Here is a tiny trained network, its code and every weight. The questions are about switching its units off for an input and a class, where a switched-off unit gives its printed mean instead of its output.

import numpy as np


def w(rows, s, z=0):
    codes = np.array(rows[::2]) - 128.0
    scale = np.full(codes.shape[1], s)
    scale[-1] = z or s
    return codes * scale


def f(y):
    return y / 2 * (1 + np.tanh(0.7978845608 * (y + 0.044715 * y**3)))


def log_softmax(a):
    a = a - a.max(-1, keepdims=True)
    return a - np.log(np.exp(a).sum(-1, keepdims=True))


def net(x, mask):
    res = np.array(x, float).reshape(1, 4) / 4 @ E
    y = f(res @ A[0][:, :-1].T + A[0][:, -1])
    res = res + np.where(mask, y, B[0][:, -1]) @ B[0][:, :-1]
    return log_softmax(res[-1] @ U[:, :-1].T + U[:, -1])


A, B = {}, {}
E = w([
[132,136,129],'x0',
[162,118,1],'x1',
[46,234,85],'x2',
[124,126,127],'x3',
],0.0071)
A[0] = w([
[56,173,106,47],'n1',
[138,130,78,143],'n2',
[81,110,161,199],'n3',
[89,108,167,140],'n4',
[223,89,157,33],'n5',
[89,161,253,101],'n6',
[58,184,72,152],'n7',
[123,99,221,167],'n8',
[202,100,154,65],'n9',
[129,224,105,65],'n10',
[142,157,97,151],'n11',
[105,128,208,53],'n12',
[168,188,198,40],'n13',
[154,122,47,4],'n14',
[69,115,201,46],'n15',
[85,82,68,29],'n16',
[178,135,22,24],'n17',
[92,211,101,68],'n18',
[69,80,118,251],'n19',
[138,184,136,33],'n20',
[162,132,115,254],'n21',
[132,21,128,218],'n22',
],0.011,0.0042)
B[0] = w([
[70,86,192,159],'n1',
[126,136,107,167],'n2',
[204,127,89,179],'n3',
[135,137,60,154],'n4',
[94,98,186,180],'n5',
[162,95,3,234],'n6',
[157,125,213,221],'n7',
[163,133,113,223],'n8',
[34,99,238,164],'n9',
[82,78,149,161],'n10',
[146,132,124,155],'n11',
[131,96,80,161],'n12',
[103,115,81,135],'n13',
[122,86,79,158],'n14',
[132,65,65,160],'n15',
[99,94,80,127],'n16',
[186,46,42,200],'n17',
[116,91,223,176],'n18',
[193,166,126,201],'n19',
[53,53,148,112],'n20',
[132,164,134,213],'n21',
[89,176,203,253],'n22',
],0.0075,0.005)
U = w([
[100,144,115,248],'0',
[134,167,123,198],'1',
[72,29,32,15],'2',
[2,49,193,3],'3',
],0.011,0.0066)

Each question gives the input, the list of numbers given to net, and the class t.
The units are the neurons (one row each of A and B). Each row of codes is followed by its name. A weight is (code - 128) times the scale printed after its matrix; where a second scale follows, it is the last column's (A, B and U).
mask holds one flag per neuron, in row order. A switched-off neuron (its flag False) gives its mean, the last column of its row in B, instead of its output. The means were averaged over made-up inputs and are rounded, as every weight is.
A unit's drop is (log p(t) with every unit on - log p(t) with that unit switched off) / (log p(t) with every unit on - log p(t) with every unit switched off).
The circuit of an input: a set's keep is (log p(t) with only the set's units on - log p(t) with every unit switched off) / (log p(t) with every unit on - log p(t) with every unit switched off). Starting from the 12 units with the biggest drops (on a tie, the unit counted first), units are removed one at a time, each time the one whose removal leaves the highest keep (on an exact tie, the one counted first), for as long as the keep stays at least 0.8.
circuit, biggest first: the units of the circuit, biggest drop first
top k neurons: the k neurons with the biggest drops, biggest first
drop when u is switched off: that unit's drop, to one decimal
input [3,-3,-8,3], class 3: circuit, biggest first => [n9]
input [0,-7,-7,2], class 2: top 3 neurons => [n6, n15, n12]
input [4,-6,8,-6], class 3: top 2 neurons => [n1, n18]
input [-2,-5,5,3], class 2: circuit, biggest first => [n6, n22]
input [-3,-7,-3,-5], class 2: circuit, biggest first => [n6, n15]
input [-1,1,-8,5], class 3: circuit, biggest first => [n9, n5]
input [-1,3,-7,-5], class 3: top 2 neurons => [n9, n5]
input [5,-7,-7,2], class 2: top 3 neurons => [n6, n15, n12]
input [1,5,-8,-2], class 3: top 3 neurons => [n9, n5, n22]
input [0,-7,7,-2], class 2: top 3 neurons => [n6, n15, n22]
input [2,-6,-1,-3], class 2: drop when n12 is switched off => 0.1
input [5,-8,7,-5], class 2: drop when n22 is switched off => 0.1
input [5,-2,-7,-5], class 3: drop when n5 is switched off => 0.4
